Below is a small trained network, with its code and all its weights. Each question gives an input and a class and asks what happens when units are switched off, that is, made to give their printed mean instead of their output.

import numpy as np


def w(rows, s, z=0):
    codes = np.array(rows[::2]) - 128.0
    scale = np.full(codes.shape[1], s)
    scale[-1] = z or s
    return codes * scale


def norm(h):
    return h / np.sqrt((h * h).mean(-1, keepdims=True) + 1e-5)


def f(y):
    return np.maximum(y, 0)


def log_softmax(a):
    a = a - a.max(-1, keepdims=True)
    return a - np.log(np.exp(a).sum(-1, keepdims=True))


def net(x, mask):
    res = np.array(x, float).reshape(1, 5) / 4 @ E
    u = 0
    for l in range(2):
        y = f(norm(res) @ A[l][:, :-1].T + A[l][:, -1])
        res = res + np.where(mask[u : u + 4], y, B[l][:, -1]) @ B[l][:, :-1]
        u += 4
    return log_softmax(norm(res)[-1] @ U[:, :-1].T + U[:, -1])


A, B = {}, {}
E = w([
[131,123,118,136,111,174,135,254],'x0',
[89,140,122,110,95,110,27,106],'x1',
[131,128,129,125,132,132,126,127],'x2',
[129,130,127,133,127,128,127,128],'x3',
[97,124,71,96,183,75,168,134],'x4',
],0.0057)
A[0] = w([
[194,128,222,156,112,158,99,2,33],'L0N1',
[100,98,140,124,88,66,96,18,132],'L0N2',
[212,143,194,207,110,183,175,65,4],'L0N3',
[194,177,188,114,177,95,219,16,88],'L0N4',
],0.0051,0.0031)
B[0] = w([
[122,172,157,49,33,70,141,211,224],'L0N1',
[203,205,123,119,185,150,118,115,245],'L0N2',
[213,42,64,72,30,73,114,174,203],'L0N3',
[42,2,114,184,107,123,143,135,254],'L0N4',
],0.0069,0.0047)
A[1] = w([
[2,134,89,114,117,135,7,197,39],'L1N1',
[242,110,223,172,64,232,71,159,179],'L1N2',
[189,90,134,133,145,162,214,193,56],'L1N3',
[100,200,235,97,60,151,66,140,3],'L1N4',
],0.0051,0.002)
B[1] = w([
[117,11,139,89,65,65,131,169,191],'L1N1',
[73,112,132,215,160,207,149,2,254],'L1N2',
[227,239,111,97,150,142,81,104,203],'L1N3',
[42,200,223,147,172,131,187,187,195],'L1N4',
],0.0053,0.0052)
U = w([
[148,48,104,81,40,50,122,173,253],'0',
[79,44,97,176,196,100,195,79,95],'1',
[206,159,131,185,113,226,155,99,133],'2',
[184,184,69,98,214,132,157,208,95],'3',
[114,246,208,107,95,113,89,96,119],'4',
[131,182,77,83,233,74,46,69,89],'5',
[9,68,181,184,102,183,85,152,44],'6',
],0.014,0.0035)

Each question gives the input, the list of numbers given to net, and the class t.
The units are the neurons (one row each of A and B). Each row of codes is followed by its name. A weight is (code - 128) times the scale printed after its matrix; where a second scale follows, it is the last column's (A, B and U).
mask holds one flag per neuron, layer by layer. A switched-off neuron (its flag False) gives its mean, the last column of its row in B, instead of its output. The means were averaged over made-up inputs and are rounded, as every weight is.
A unit's drop is (log p(t) with every unit on - log p(t) with that unit switched off) / (log p(t) with every unit on - log p(t) with every unit switched off).
The circuit of an input: a set's keep is (log p(t) with only the set's units on - log p(t) with every unit switched off) / (log p(t) with every unit on - log p(t) with every unit switched off). Starting from all 8 units, units are removed one at a time, each time the one whose removal leaves the highest keep (on an exact tie, the one counted first), for as long as the keep stays at least 0.8.
circuit, biggest first: the units of the circuit, biggest drop first
most important unit: the unit with the biggest drop
k most important neurons: the k neurons with the biggest drops, biggest first
top k neurons in layer l: the k neurons of layer l with the biggest drops, biggest first
drop when u is switched off: that unit's drop, to one decimal
input [-6,-8,7,-8,0], class 0: circuit, biggest first -> L0N3, L1N2
input [-4,4,0,-3,0], class 4: most important unit -> L0N1
input [0,7,-7,5,-2], class 4: 3 most important neurons -> L0N4, L0N2, L1N4
input [-6,0,4,-2,-8], class 0: top 3 neurons in layer 0 -> L0N3, L0N1, L0N4
input [-7,-8,7,-8,0], class 0: circuit, biggest first -> L0N3, L1N2
input [-5,0,0,6,-2], class 0: 3 most important neurons -> L0N4, L0N1, L0N3
input [0,4,8,-6,3], class 5: 3 most important neurons -> L0N4, L0N2, L0N1
input [-1,2,-6,-8,8], class 5: top 3 neurons in layer 0 -> L0N4, L0N1, L0N3
input [-8,0,3,-7,-1], class 0: 4 most important neurons -> L0N4, L0N1, L1N2, L1N3
input [-5,-6,-1,0,0], class 0: 3 most important neurons -> L0N3, L1N2, L0N1
input [8,-2,8,-6,-3], class 2: top 2 neurons in layer 0 -> L0N4, L0N1
input [-3,2,-5,-1,3], class 5: 2 most important neurons -> L0N2, L1N2
input [-4,-1,4,7,-6], class 0: 2 most important neurons -> L0N3, L0N1
input [8,-2,-4,-7,0], class 2: most important neuron -> L0N1
input [1,-4,-1,3,2], class 3: 2 most important neurons -> L1N2, L1N3
input [-2,2,-8,-8,0], class 4: top 2 neurons in layer 0 -> L0N1, L0N3
input [-2,-1,-1,5,-6], class 0: drop when L0N3 is switched off -> 1.0
input [-1,2,-1,0,1], class 5: drop when L0N1 is switched off -> 0.2
